Rows and roughly how far along a hidden order each lies, from 0 to 9:
[  1   9  11  55 -10   0   9 -23 -11   7  10 -24  13 -17  -9 -35   3  10
  26  -4   4   2] : 4
[ 10  -7  -4  10  15  -3  10  -9 -10   8 -27 -27 -16 -23   2 -26  37   8
  17  14   8   2] : 6
[-10 -23  44  27 -37   6   0 -13   8  -8  26 -14  24 -41   4 -17 -33 -83
  -1 -29  -9 -35] : 4
[  7  -7 -12  31  21  -4  13 -19  -8  14  -8 -30   6  -9 -11 -25  46  22
  10  20   5  12] : 9
[ -1  -2  17  31  -2   2   6 -16  -5   2  16 -15   7 -12  -3 -22 -10   2
   9  -2  -1   0] : 5
[ -7 -13  39  84 -22   3   7 -26  -6   5  60 -19  38 -11  -7 -28 -33 -28
   0 -13  -7  -8] : 7
[ -7  -8  30  49 -18   4   4 -18  -5  -1  39 -13  16 -21  -4 -26 -25 -19
   4 -17  -3  -9] : 4
[  5 -21  18   2   3   1   3  -1   2  -2 -30 -19 -16 -43  11  -6  19 -41
   5  -6  -2 -21] : 5
[ -9  -8  35   9 -41   5  -6   0   6 -11  28   3  14 -22   7  -1 -38 -58
  -4 -27  -7 -23] : 3
[ -7 -25  46  84 -10   3  12 -35  -3   6  45 -37  38 -36  -7 -40 -14 -62
   2 -15  -8 -22] : 8
[ -4   3   4   1 -18   2  -2   6  -5  -7  -1   7 -15 -15   9 -16 -39  -4
  13 -17   5  -2] : 0
[ -9 -15  38  54 -34   6   2 -18   0  -4  38 -14  26 -31  -3 -20 -30 -46
   0 -24  -7 -21] : 4
[  7   3  -5 -10   9  -1   4  -2 -10   2 -25 -10 -20 -18   7 -20  13  29
  18   7  10   9] : 3
[ -9  -6  37  56 -44   5   2 -16  -6  -3  49 -10  29 -18  -4 -23 -34 -29
   1 -24  -6 -11] : 3
[ -7 -28  43  25 -20   6   0 -14   8  -5  26 -15  20 -41   2 -14 -27 -68
  -1 -25 -10 -31] : 6
[ 10  -8  -2 -27   9   0   1   7  -1  -1 -46 -15 -30 -34  11  -9  34   0
  10   3   3  -5] : 4
[ -1 -10  15   9   4   3  -1  -4   0  -2  14  14  -1  -4   0   2 -18  10
  -4  -6  -4   0] : 5
[ -3 -11   9  -3  -3   2  -4   7   7  -8 -24   6 -19 -26  10  -9 -25 -34
   8 -20  -2 -17] : 2
[  3 -30  28  -2  -1   2   1   0   6  -2 -14 -15  -1 -39  10   0   7 -52
  -6  -6  -7 -23] : 7
[ -2  -9  11  -4  -6   3  -2   1   2  -7  -9   4 -11 -23   8 -11 -27 -23
   8 -18   1 -11] : 2
[  1  -4  15   9  -1   3   5 -14  -6   0  -7 -16  -6 -24   4 -27  -4  -4
  16  -7   3  -3] : 4
[-11  -6  50 100 -54   4   8 -24 -14   1  61 -24  37 -28  -6 -43 -23 -45
  11 -28  -3 -15] : 3
[ -8 -23  53  76 -14   4   6 -30   4   3  55 -22  41 -27  -8 -18 -28 -65
  -5 -15 -13 -29] : 8
[ -5 -23  27  10 -11   4  -1  -6   6  -7   6  -7   4 -36   8 -12 -26 -57
   2 -23  -5 -25] : 4
[  5 -21  19 -10   1   1   2   0   3  -2 -28 -14 -19 -38  10  -3  13 -35
   4  -7  -3 -20] : 5
[ -9 -27  50  51 -21   6   4 -25   6  -2  35 -21  32 -42  -3 -15 -25 -74
  -3 -27 -14 -33] : 7
[ 11   9 -11  49  10  -5  11 -11 -14  13 -15 -17  -4   2  -8 -14  41  64
  21  16   6  16] : 5
[ -3 -26  48  72 -12   2   7 -24   1   6  37 -29  30 -30  -6 -10   5 -53
  -9 -10 -12 -26] : 9
[  0 -26  34  36  -8   2   2  -7   3   1  19 -18  13 -66   2   1   5 -42
 -12  -7 -11 -20] : 8
[ 11  -1  -1 -32  10  -1   2   9  -6   4 -41 -11 -33 -19  13 -10  26  18
  12  10   7   7] : 3
[  1 -41  15 -16  15   3   3  -9  11  -3 -21 -25  -2 -52  10 -16   8 -89
  -9  -6  -8 -30] : 9
[ -1   3   3   1 -13   3   0   2  -7  -4  -1   2 -12 -14   5 -17 -19   5
  13 -10   6   4] : 2
[  7  -7  14  23   1   0   8 -11  -8   6  -9 -28  -3 -23   1 -18  29  -8
   7   7   1  -4] : 7
[  4 -22  22 -10   4   2  -1   4   9  -4 -22 -11 -12 -37  12   5   1 -46
  -4  -9  -9 -23] : 5
[ -5 -18  34  62  -5   2   7 -24  -4   5  46 -25  31 -16  -7 -24 -21 -28
  -2  -9  -8 -14] : 7
[ -2   0  18  45 -11   2   5 -18  -7   3  24 -11  12  -7  -5 -26 -12   6
  11  -7  -1  -1] : 5
[ 10   0  -2   6  15  -2   7  -6  -9   7 -20 -18 -16  -8   2 -11  33  26
   8  17   4  10] : 7
[  5 -10  18  38   1  -1   8 -13  -8   9  15 -29  13 -13  -4 -14  32  -2
   0   9  -3  -3] : 8
[  6 -10  -4  16  22  -2   9 -13  -7   9 -18 -32  -4 -17  -2 -24  42 -12
   7  14   4   1] : 9
[ -3 -17  26  26  -5   4   3 -15  -1  -2  14 -14   9 -30   2 -19 -16 -29
   4 -14  -3 -15] : 5
[ -2  23   1  37 -41   2   3  -9 -16   0   7  -4  -3  -4  -5 -24   6  41
  27 -10  10  15] : 0
[  4 -14  20  14  -1   1   5  -8  -5   1  -6 -17  -7 -26   5 -13   8 -12
   4  -1  -1  -7] : 6
[  7 -14  -7 -38  25   0  -3  15   9  -5 -50  -3 -36 -30  12   9  13 -20
   0   1  -7 -15] : 4
[ -3  -3 -11 -15  -6   1  -4  11   3  -9 -24   6 -23 -24  10 -12 -21 -21
  12 -17   1 -12] : 0
[  9 -11  -2 -45  15   0  -3  13   5  -3 -36   2 -29 -16  10  17  18   3
  -4   6  -2  -4] : 6
[  2 -33  30  -6   3   3   1   0   9  -4 -12 -19  -1 -46   9  -4   2 -69
  -9  -8 -10 -30] : 7
[-11 -19  50  24 -44   7  -1 -11   8  -9  30 -14  27 -46   6 -18 -33 -96
  -3 -34  -8 -38] : 4
[  3 -11   9 -12   3   1  -1   1   1  -4 -20  -2 -25 -25   9  -7  -4 -14
   5  -8   1 -10] : 3
